Below is a small trained network, with its code and all its weights. Each question gives an input and a target symbol and asks what happens when units are switched off, that is, made to give their printed mean instead of their output.

import numpy as np


def w(rows, s, z=0):
    codes = np.array(rows[::2]) - 128.0
    scale = np.full(codes.shape[1], s)
    scale[-1] = z or s
    return codes * scale


def norm(h):
    return h / np.sqrt((h * h).mean(-1, keepdims=True) + 1e-5)


def f(y):
    return np.maximum(y, 0)


def softmax(a):
    e = np.exp(a - a.max(-1, keepdims=True))
    return e / e.sum(-1, keepdims=True)


def log_softmax(a):
    a = a - a.max(-1, keepdims=True)
    return a - np.log(np.exp(a).sum(-1, keepdims=True))


def net(x, mask):
    ids = ['ΓΔΩαβζλσφ'.index(c) for c in x.split()]
    T = len(ids)
    res = E[ids] + P[:T]
    r = norm(res)
    for j in range(2):
        rows = slice(4 * j, 4 * j + 4)
        q, k, v = (r @ M[0][rows].T for M in (Q, K, V))
        z = softmax(np.where(np.tri(T) > 0, q @ k.T / 4**0.5, -1e9)) @ v
        o = O[0][rows]
        res = res + np.where(mask[j], z, o[:, -1]) @ o[:, :-1]
    y = f(norm(res) @ A[0][:, :-1].T + A[0][:, -1])
    res = res + np.where(mask[2:10], y, B[0][:, -1]) @ B[0][:, :-1]
    return log_softmax(norm(res)[-1] @ U[:, :-1].T + U[:, -1])


Q, K, V, O, A, B = {}, {}, {}, {}, {}, {}
E = w([
[155,102,123],'Γ',
[170,55,127],'Δ',
[124,70,80],'Ω',
[83,77,138],'α',
[86,66,126],'β',
[69,57,45],'ζ',
[115,144,163],'λ',
[79,248,146],'σ',
[66,180,108],'φ',
],0.013)
P = w([
[213,239,109],'0',
[126,78,253],'1',
[119,84,222],'2',
[101,135,191],'3',
[117,85,153],'4',
[121,97,125],'5',
],0.006)
Q[0] = w([
[100,64,119],'H0',
[112,176,131],'H0',
[151,121,100],'H0',
[156,4,129],'H0',
[60,112,90],'H1',
[57,138,175],'H1',
[232,128,164],'H1',
[206,153,83],'H1',
],0.011)
K[0] = w([
[225,176,33],'H0',
[62,110,174],'H0',
[77,87,101],'H0',
[224,12,74],'H0',
[169,161,112],'H1',
[100,240,27],'H1',
[146,45,165],'H1',
[120,140,146],'H1',
],0.011)
V[0] = w([
[175,142,108],'H0',
[181,129,28],'H0',
[89,61,131],'H0',
[53,190,163],'H0',
[233,199,195],'H1',
[254,73,18],'H1',
[145,169,19],'H1',
[133,119,40],'H1',
],0.011)
O[0] = w([
[180,109,140,105],'H0',
[140,161,210,82],'H0',
[127,120,96,166],'H0',
[144,21,122,131],'H0',
[205,61,194,120],'H1',
[182,171,217,2],'H1',
[77,25,181,99],'H1',
[52,137,254,93],'H1',
],0.0078,0.0063)
A[0] = w([
[138,119,205,120],'N0',
[126,160,199,167],'N1',
[65,113,130,137],'N2',
[191,195,130,61],'N3',
[91,82,67,55],'N4',
[163,160,184,186],'N5',
[146,188,84,251],'N6',
[163,129,5,153],'N7',
],0.013,0.0031)
B[0] = w([
[112,84,82,154],'N0',
[93,136,160,158],'N1',
[226,151,153,180],'N2',
[173,33,80,161],'N3',
[138,115,142,216],'N4',
[160,191,134,160],'N5',
[168,65,177,199],'N6',
[157,226,255,254],'N7',
],0.007,0.0092)
U = w([
[121,83,175,30],'Γ',
[218,154,160,211],'Δ',
[80,100,175,6],'Ω',
[117,144,21,251],'α',
[106,161,173,183],'β',
[23,91,190,179],'ζ',
[227,81,128,74],'λ',
[155,2,127,36],'σ',
[44,21,131,146],'φ',
],0.0098,0.0028)

Each question gives the input, a string of symbols that net reads in full, and the target symbol t.
The units are the heads (4 rows each of Q, K, V and O) and the neurons (one row each of A and B). Each row of codes is followed by its name. A weight is (code - 128) times the scale printed after its matrix; where a second scale follows, it is the last column's (O, A, B and U).
mask holds one flag per unit, heads first, then neurons. A switched-off unit (its flag False) gives its mean, the last column of its rows in O or B, instead of its output. The means were averaged over made-up inputs and are rounded, as every weight is.
A unit's drop is (log p(t) with every unit on - log p(t) with that unit switched off) / (log p(t) with every unit on - log p(t) with every unit switched off).
most important unit: the unit with the biggest drop
k most important neurons: the k neurons with the biggest drops, biggest first
which heads matter: for each layer, one digit per head in row order, 1 if its drop is at least 0.15 and else 0, layers parted by /
drop of u: that unit's drop, to one decimal
input Δ α α σ Ω α, target Δ: most important neuron -> (N2)
input λ α Γ σ Δ, target Δ: which heads matter -> 01
input Δ σ Δ ζ, target Δ: which heads matter -> 00
input β α σ β ζ α, target β: which heads matter -> 11
input σ Δ α ζ α φ, target φ: which heads matter -> 11
input σ Δ σ, target σ: which heads matter -> 11
input Δ Ω Δ σ ζ, target Δ: which heads matter -> 10
input σ σ φ α Δ λ, target σ: which heads matter -> 11
input ζ λ σ λ σ, target ζ: 2 most important neurons -> (N3 N7)
input ζ λ Δ Ω Γ σ, target ζ: which heads matter -> 01
input α Ω β, target α: which heads matter -> 01
input α Γ σ ζ, target α: which heads matter -> 01
input φ σ β λ, target φ: which heads matter -> 01
input α ζ σ ζ, target α: which heads matter -> 01
input β λ σ ζ, target β: which heads matter -> 10
input λ λ α λ, target λ: most important unit -> H1
input ζ φ β φ α α, target ζ: which heads matter -> 11
input α β σ σ λ σ, target α: 2 most important neurons -> (N7 N3)
input α ζ λ Δ σ, target α: drop of H0 -> 0.7
input φ σ Δ Δ σ, target φ: drop of H0 -> 0.8
input α Δ α φ λ, target α: drop of H0 -> 0.2
input Δ λ Δ α, target Δ: drop of N5 -> 0.2
input φ α σ, target φ: most important neuron -> (N7)
